In the rows, zero is written as 128.
Each row is followed by its class.
[199 117 106 125 153  83 135 139 125 158 102 111 113 112 120 138 102  94
  99 177 127 110 119 129  74 134 109 109 100 116 117 144 189 151  90  56
 103 116  97 166 136] | Q_924
[183 133 125 155 173  57 153 133  94 135 109 146 103 104 107 101 118 112
 125 137 118 138 159 128 103 136 116 110 117 134 123 105 165 141  74  65
  56  95 118 174 139] | Q_663
[150 108 135  87 104 154 162 177 113  64  93  93 111 148 134 125  73 154
  59 117 138  95 136 135 133 138  88 113 136 144 142 150 111 186 141 139
 158 127 147 186 150] | Q_151
[149 111 123 143 143 178 158 175 153 122 134  88 120 109 109 180  97  77
  60 153 185  93 104 147 109 160 112  75 129 134 139 175 112 161 107 139
 162 127 145 174 150] | Q_924
[ 93 101  90  92 137 175  65 152 110  75 128 128  63 106 121 141 117 123
 119 125 112 142 161 165 140 157 124 110 142 131 117 127 161 149 115 164
 191 164 154 176 112] | Q_534
[182 104 120 141 145  79 120 136 106 138  91 144 118 120 120 120 110 107
  95 126  92 149 130 127 120 143  93 112 128 126 115 112 163 145  96 107
  65 117 106 156 152] | Q_331
[138  82 137 115 132 198 152 199 123  90 102 117 137 123 134 137  97 106
  40 183 190 112 144 167  68 107 127 156 155 124 100 217 151 171 125 147
 164 144 127 146 143] | Q_340
[143 143 150 146 164  73  77 153  99 141 116 151 138 135  99 144 139 136
 124 160 145 129 143 119  87 136 128  82 101 126 145 128 167 128  88  92
  72 109  99 153 141] | Q_534
[136 127  93 116 138 122  59 130 110 132 118 208 147 108 120 159 128 117
  96 192 110 147 158 151 143 148  86 112  91 143 116 114 192 168 122  95
 171 108 156 193 154] | Q_340
[120 124  80 104 151 118 115 103 158 135 122 128 104  96 137 147  97 117
 135 130  81  98 125 112 195  81  79 127  80 149 128 123 112 143 167 146
 151 129 203 130 122] | Q_331
[111 106 156  79 127 160 131 157 137  95  78 112 168 147 129  88  86 154
  79  96 125  93 117 117 140 130 115  71 129 119 140 192 125 178 159 149
 147 158 177 176 172] | Q_340
[161 115 121 139 160  44  97 122 112 129 122 156 154  96 124 123 161 144
 139 149  59 169 120 135 122 135 143 116  87 125 129  96 188 141 101  74
  83  98 149 174 137] | Q_289
[149 138  76  94 122 125 118 153 140 128  93 138 134 133 151 111  61 131
  87  92  96  61  98 148 119 138 132 126 133 125 128 157  74 193 139 167
 191 118 115 156 186] | Q_151
[165 140 136 138 161 120 120 154 125 162 119 121 140 141 118 108 131 120
 122 151 110 131 140 118  93 142 114  71 120 100 139 134 171 142  91 108
 106 122  83 163 147] | Q_534
[174 115 129 144 144  71 111 144 106 118 118 130 156 112 137 123 101 123
 101 109 110 166 129 123 101 130 138 100 124 117 140 104 168 165  71  80
  96 107 103 156 137] | Q_663
[ 84  98 170  91 130 185 108 164 152 111  81 123 116  87 115 103  96 155
  55 171 194 113 169 133 146 108  78  89 133 136 154 120  84 148 115 189
 142 150 141 163 173] | Q_151
[163 136  84 114 114 149 100 146 122 125 113 176 131  98 129 174 105 118
 105 160 146 134 114 132 144 162  74 140 131 154 117 146 119 194  69 102
 169 136 135 135 148] | Q_360
[187 115  99 139 141  41  98 135  88 152 141 170 135  89 145 121 100 129
 124 137  92 161 125 122 105 134 133  84 108 113 124 125 202 160 107  62
  74 108 120 170 137] | Q_663
[165 131 146 135 126  50 119 154 114 128  98 153 157 142 116 115 117 145
 117 114 130 130 114 115  99 118 147 122  99 126 151 150 164 148  87  82
 102 114 144 144 151] | Q_340
[130 112 157 144 145  66 156 127 127 117  87  97 167 117 111 137 138 107
 119 102 117 130 138 140 120 139 121  95 130 118 127 107 137 147  94  97
 115 116 118 159 131] | Q_924
[146 134 122 115 117 165 127 163 143 120 134 161 103 114 127 120 110 140
  76 130 126 121 150 145 168 135  27  80 114 130  65 177 127 158 145 120
 151 140 209 134 183] | Q_340
[177 115 121 131 167  90 102 135 115 155 116 128 123 111 140 104 124 126
  91 139  96 182 124 140  93 126 155 100 135 110 138 142 195 158  66  89
  95 114 100 168 132] | Q_663
[176 127 141 164 174  82 143 139 100 134  96 117 125 132 115 111 147 122
 122 103 116 132 135 136 106 143  97  94 107 123 133 175 161 119 141 101
  70 123 134 152 161] | Q_289
[ 87  92 144  97  99 188  24 141 170 100 155 151 162 100 147 158 157 156
 103 130 112 140 136 107 126 101 105  99 146 149 140 115 175 162  73 208
 204 166 153  59 126] | Q_360
[151 104  88 108  97 140 186 159 135 116 116 121 162 106 160 171 108 131
  83 149 160 100 157 153 180 110  85 130  92 123 148 162 102 173 146 183
 156 164 117 122 167] | Q_340
[165 149 135 153 166  50 124 136 118 144 118 162 135 133 124 129  95 117
 107 129 103 145 127 120 111 128 108 117  96 146 110 124 163 147 106  90
  75 117 114 150 155] | Q_340
[144 108 163  93 159 158 108 142 131 123 112  89 119  73 181  98  88 150
  67 109  76 139 130 208 186 122 106 112 138  84  60 144 110 146 108 178
 135 108  93 161 199] | Q_663
[134 102  85  54  90 176  91 182 138 132  78 141 101 115 147 146 109 170
 151 183 174 117 171 142 163 150  61 110  67 106 136 122 120 120 188 143
 168 170 205 167 143] | Q_151
[199 122  97 134 161  50 154 124  88 173 133 135 111 120 113 141 113 126
  98 135 123 169 141 133  86 172 131  73 120 130 146 134 179 168  92  74
  68 125  99 194 147] | Q_663
[146 120  99 138 127 164 127 150 136 157  96 151  80 101 132 115 109  68
 127 128 100 113  62 146 133 162 136 155 107 106  94 173 127 150 110 134
 164 120 129 149 131] | Q_217
[182 125 102 152 139  63 151 149  99 134  92 160 117 133 137 119 126 127
  83 135  93 135 132 141  97 164 100 128 104 106 131 127 178 172 108  89
  84 120  91 208 145] | Q_360
[157 119 131 145 167  75 104 108  89 154 142 134 154  94 115 126 126 131
 127 151 132 117 131 130  84 128 135  84 120 126 143 165 185 130 127 124
  81  97 121 156 169] | Q_289
[125 137 143 100 131 181 114 156 170 134 104 157  85 150 130 103 144 162
  90 125  98  89 107 126 160 158 103  81 109 147 125 146 100 148 115 208
 106 137 151 102 180] | Q_217
[160 119 143 141 157  79  89 120  97 150 131 157 137  94 129 123 104 141
 102 152 108 156 115 121 102 132 156 109 119 138 137  99 172 147  85  83
  78  95  77 169 152] | Q_663
[159 145 117 144 146  53 132 149 127 132 102 151 170 145 116 136 123 118
 133 151 116 157 141 116  94 135 135 130 108 128 125  82 163 147  70  79
  86  96 124 156 129] | Q_340
[168 125 122 171 153  76 136 125  90 151 127 148 145 111 140 124 115 123
 142 118  77 152 139 120 120 147  94  86 113 115 101 114 186 153 102 115
  73 136  81 140 147] | Q_534
[135 161  44 127 117  91 151 167 156  94 109 162 121 163 131 163 138 164
 104  99 133  49 127 159 143 152 147 112 132 162 137 142  85 152 119 225
 114 109 166 108 180] | Q_340
[148 119 170 138 156 100 146 151  91 110  99 115 142 126 125  97 144 164
 118 126 101 122 136 126 112 122 106 107 125 132 129 142 142 126  96 126
  46  95 125 127 157] | Q_289
[187 124 153 105 122 190 187 222 154  98  61  31  62 159 136 109 115 144
  60 148 144 120 110  97 165 113  82  83 133 112 149 205 110 168 116 136
 113 150 146 134 149] | Q_217
[101 141  96  86 148  98  95 161 128  69 112 126 160 132 141 195 114 155
 141 143 126  94 176 153 174 145 130  77 117 156 168  74 113 164 118 211
 136 128 112 154 146] | Q_534
[ 95  97 130  70 101 131  94 180 135  96 138 140 155  76 109 145 112 153
 115 153 155  72 125 149 127 153 174  71 125 117 141 100 100 146 120 155
 149  87 168 199 156] | Q_663
[126 110  85  88 149 203 159 149 143 126 126 105 116 147 132 144 165 126
 108 168  57 110 155 170 149 121 107 172 112 118 105 120  86 151 105 173
 174  95 200 133 117] | Q_331
[165 134  96 144 132  79 126 154 100 122 119 153 125 134 127 142 134 150
 123 133 110 113 135 142 106 155 122 100 113 120 117 121 158 151  88 127
  83 110 106 141 149] | Q_534
[179 127 132 119 157  74 120 134 119 146 101 135 120 112 117 128 102  91
 135 156 111 173 129 113 113 145 130 114 117 135 130 117 173 180  66  91
 115 133 112 151 135] | Q_217
[145 121 127  82 113 132 112 181 144 155  95 121 166 148 105 167 136 132
 138 144 132 119 119 106  97 151 134  95 128 150 176 129 116 167  88 141
 192 135 139 133 133] | Q_151
[147 111 115 100 131 139  84  99 126 111  35 153 101 136 130  66 136 161
 105 118  94 144 148 145 183 138  51 116 119 109 109 112 180 127 131  98
 108 113 188 181 153] | Q_331
[144 108 122 180 155  53 173 143 109 125  91 129 113 116 121 123 136 128
  80 129  98 106 123 126 104 133 132  84 125 135 137 127 160 150 120 117
  47 115  96 173 141] | Q_924
[156 134 131 148 151 158 196 152 114  91 116  95 172 189 150 158 162 151
 151 113  63 124 186 117 146 134  81 126  92 148 159  77 135 166  98 162
 140 142 115 103 120] | Q_534
[162 113 122 100 140 126 142 177  62  99 133  67  55 127 144 184  82 188
  81 128  91 118 132 146 148 120  94 121  79 136 126 171 119 181 122 135
 147 147 135 163 155] | Q_534
[194 135 114 118 143  83 118 137 136 170 111 132 137 152 123 120 127 136
 108 172 101 149 124 124  72 149 125 111 112 115 118 118 180 150 110  75
 102 104 118 176 137] | Q_151
[102 114 138  87 131 154  79  88 136 139 106 123 100  99  81 151 125 128
  82 159 161 160 157 141 157 126  52 109 137 143 115 102 136 135 107  96
 178 105 172 176 140] | Q_331
[157 122 144  92 155 201 168 209 181  94 131  73 136 117 148 153 127 111
  54 206  97  65 141 170 182 126  98 103  85 113 125 126  59 159 118 157
 142 111 129 168 166] | Q_924
[181 126 149 137 143  39 104 164 105 136 106 173 169 147 122 138 133 136
 108 125  91 148 133 116  95 132 126 104  93 142 136 134 188 160  77  97
  78 128 120 127 158] | Q_340
[131 134 120  85 139 197  90 192 174  58  85 131  96 141 116  94 145 181
  86 179 138  74 193 120 119 115  78  65 192 160  94 118 142 157 108 174
 123 148 123  94 176] | Q_534
[130 110 129 110 143 163 131 130 128 122  86  65 151 130 148 155 100 143
  94 124 112 119 129 121 167 104  87 118 102 129 157 138 104 171 118 183
 172 135 140 137 145] | Q_151
[188 109 112 155 149  88 144 152  86 131 126 123 119 107 135 124 112 100
 100 130 116 176 148 137 109 138 130 124 105 103 150 117 161 153  80  66
  97 117  99 180 124] | Q_663
[170 122 151 130 163  88 110 153 108 136  98 132 149 117 122 118 129 130
 139 142 124 142 124 135 101 150 109  89 109 128 138 141 183 124  92 108
  73 105 131 159 156] | Q_289
[110  90 138 124 136 193 138 184 147 116  38 121 106 101 120 100 142 145
 122 139 148  84 134 109 188  88  90 105 126 135 166 170  91 124 125 201
 124 149 217 116 153] | Q_331
[178 131 125  91 129 164 159 148 165 117  84  82  88 140 116 151 117 156
  77 138 143  97 124 111 191 161  84  55 112 155 165 151 105 185 127 188
 142 163 144 145 202] | Q_217
[127 100 167  94  95 181 131 149 150  88 126 105 135 163 131 139 181 203
  64 144 112  77 135 128 155 129 126  76  83 130 187 126 151 165 117 225
 151 111 177 129 171] | Q_217
[177 121 158 147 163 105 133 132  92 132 105 119 156 134 141 110 125 141
 132 112 135 150 146 149  98 137  96 114 112 118 129 166 171 121 131 107
  88 121 126 135 167] | Q_289
[132 121 160 100 135 148  78 188 113 120 143 140  91 101  98 179 159 149
  95 193 137 162 159 140 163 127 123 136 114 171 158 125  72 142  64 138
 153 135 160 124 142] | Q_151
[199 120 103 154 147  77  96 171 148 163  97 161 153 127 146 121 134 134
 120 174  82 131  94 110  64 111 166 137 107 124 124 127 182 155  82 114
  98 109 119 117 139] | Q_151
[154 112  59  66 126 153 123 102 137 132 162 159 115 144 121 134 179 192
 129 163  96 138 129 156 113 176 141 134  83 147 137 146 145 148 134 116
 129 148 217 142 132] | Q_289
[126 100 122  41 100 178 108 205 175  98  82 112  75  90 133 114  89 137
  68 181 131  79 106 119 176 105  95 114 111 141 144 152  92 156 122 155
 152 154 134 160 131] | Q_151
[150  82 136  91 126 120 167 131 146 163  81 143 106  86 152  89  94 154
 121 103  77 149  98 161 167 143 100 133 107 120  95 131 128 147 120 155
 118 160 163 165 162] | Q_331
[196 137 132 164 162  62 180 123 125 144 101  90 148 150 137 143 105 137
  78 117 128 147 134 129 109 139 101  88 112 126 138 130 134 165 120  75
  72 135  88 151 167] | Q_924
[144 109  81  88 119 165 151 135 134 134 129 116 115  96 132 139 108 120
  79 156 130 186 149 140 161 157  85 112 113 117 148  81 105 177  52  99
 141 137 115 176 116] | Q_663
[152 140 143  81 150 166  84 189 118  90 131 103 129 138 143 138  86 109
 101 122 103 138 111 144 146 137 111  84 128 128 143 159 148 170  59 101
 164  79 177 174 114] | Q_663
[176  86  93 105 128 197  71 141 122  96 136 152 132 124 111 141 131  68
  79 192 137 182 127 135 135 143 116 157 118 123 148 158 162 161  75  62
 147 136 190 157  91] | Q_331
[133  89 125  67  95 140 124 118 103 113  94  88 115 102 115 160 126 154
 104 139 148  76 152 144 146 132  73  93 120 131 132 151 154 152 112 135
 171 133 133 137 152] | Q_924
[180 123 111 125 136  67 111 158 127 143 111 162 120 109 131  97 129 152
 127 135  96 150 136 118 106 143 129  80 113 116 130  88 177 141  83  82
  70 112 129 157 146] | Q_663
[174 143 152 141 154  39 178 146 124 172 105 143 161 147 138 110 122 131
 111 110  91 140 127 154 107 130 121 131  84 103 104 152 139 145 117  95
  81 116 111 156 167] | Q_340
[157 113 160 105 143 128  80 228 158  85  74 159 177  99 135  82 118 147
 115 127 153 124 115 182  97 161 170  90 155 110 133 147 116 149  64 160
 125 118 163 156 207] | Q_289
[144 148 161 106 155 159  65 175  95 138 172 179 146 119 122 146 145 141
 181 161 107 162 143 154 114 147 123 146  94 153 131 140 114 123  80  87
 171  97 208 114 144] | Q_289
